X =
579  505  444  531  530  671  469  588  505  512  631  404
439  209  392  435  531  372  506  533  536  444  527  415
578  392  533  745  537  413  613  531  530  548  526  462
468  677  505  288  515  591  460  421  569  462  586  380
571  703  595  390  481  427  494  596  474  399  483  563
507  852  352  637  470  389  550  552  580  548  790  557
544  339  495  324  544  497  419  555  560  542  402  390
X[-7, -12] => 579
X[-3, 3] => 390
X[4, -6] => 494
X[-4, 10] => 586
X[6] => [544, 339, 495, 324, 544, 497, 419, 555, 560, 542, 402, 390]
X[3] => [468, 677, 505, 288, 515, 591, 460, 421, 569, 462, 586, 380]
X[-2, 2] => 352
X[2, 5] => 413
X[2, -1] => 462
X[-3] => [571, 703, 595, 390, 481, 427, 494, 596, 474, 399, 483, 563]
X[:, -10] => [444, 392, 533, 505, 595, 352, 495]
X[-1, -9] => 324
X[-5, -5] => 531
X[-7, 4] => 530
X[-4, -8] => 515
X[-6, 2] => 392
X[3, -4] => 569
X[-3, -11] => 703
X[6, -1] => 390
X[2] => [578, 392, 533, 745, 537, 413, 613, 531, 530, 548, 526, 462]
X[-1, -7] => 497
X[:, -9] => [531, 435, 745, 288, 390, 637, 324]
X[6, -2] => 402
X[:, 11] => [404, 415, 462, 380, 563, 557, 390]
X[-2, 11] => 557
X[-4, -9] => 288
X[-5, -8] => 537
X[5, -6] => 550

data =
[[-38  18  14  16   8  47  -5  21  10 -43]
 [-17  28  45  44  40  -6  33  26  37 -16]
 [-17  17  29  29  27   5  21  17  25 -17]
 [-35  29  40  41  34  20  20  29  34 -37]]
data[0][0] -> -38
data[0][2] -> 14
data[0][7] -> 21
data[1][1] -> 28
data[0] -> [-38, 18, 14, 16, 8, 47, -5, 21, 10, -43]
data[0][1] -> 18
data[0][6] -> -5
data[:, 0] -> [-38, -17, -17, -35]
data[3][4] -> 34
data[2][5] -> 5
data[0][4] -> 8
data[:, 1] -> [18, 28, 17, 29]
data[:, 6] -> [-5, 33, 21, 20]

grid =
array([ -36,  699,  255,   23, -199,   99, -110, -185,  709,  854, -307,
        842, -511,  415])
grid[-14] => -36
grid[2] => 255
grid[13] => 415
grid[1] => 699
grid[9] => 854
grid[-3] => 842

A =
[[1,-85,-21,33,-91,-11,-17,93,-56,-28,-58],
[-13,-76,6,2,-92,-24,12,95,-54,-17,-58],
[9,59,-40,23,63,8,-30,-72,86,49,51]]
A[0,0]: 1
A[0,1]: -85
A[2]: [9, 59, -40, 23, 63, 8, -30, -72, 86, 49, 51]
A[:, 9]: [-28, -17, 49]
A[0,8]: -56
A[1,4]: -92
A[1,7]: 95
A[0]: [1, -85, -21, 33, -91, -11, -17, 93, -56, -28, -58]
A[1,1]: -76
A[1,9]: -17
A[2,10]: 51
A[1]: [-13, -76, 6, 2, -92, -24, 12, 95, -54, -17, -58]
A[2,8]: 86

W = [95, 7, 12, -17, -18, -5, -5, 9, -2, 0, 23]
W[0] => 95
W[3] => -17
W[5] => -5
W[8] => -2
W[1] => 7
W[10] => 23
W[9] => 0
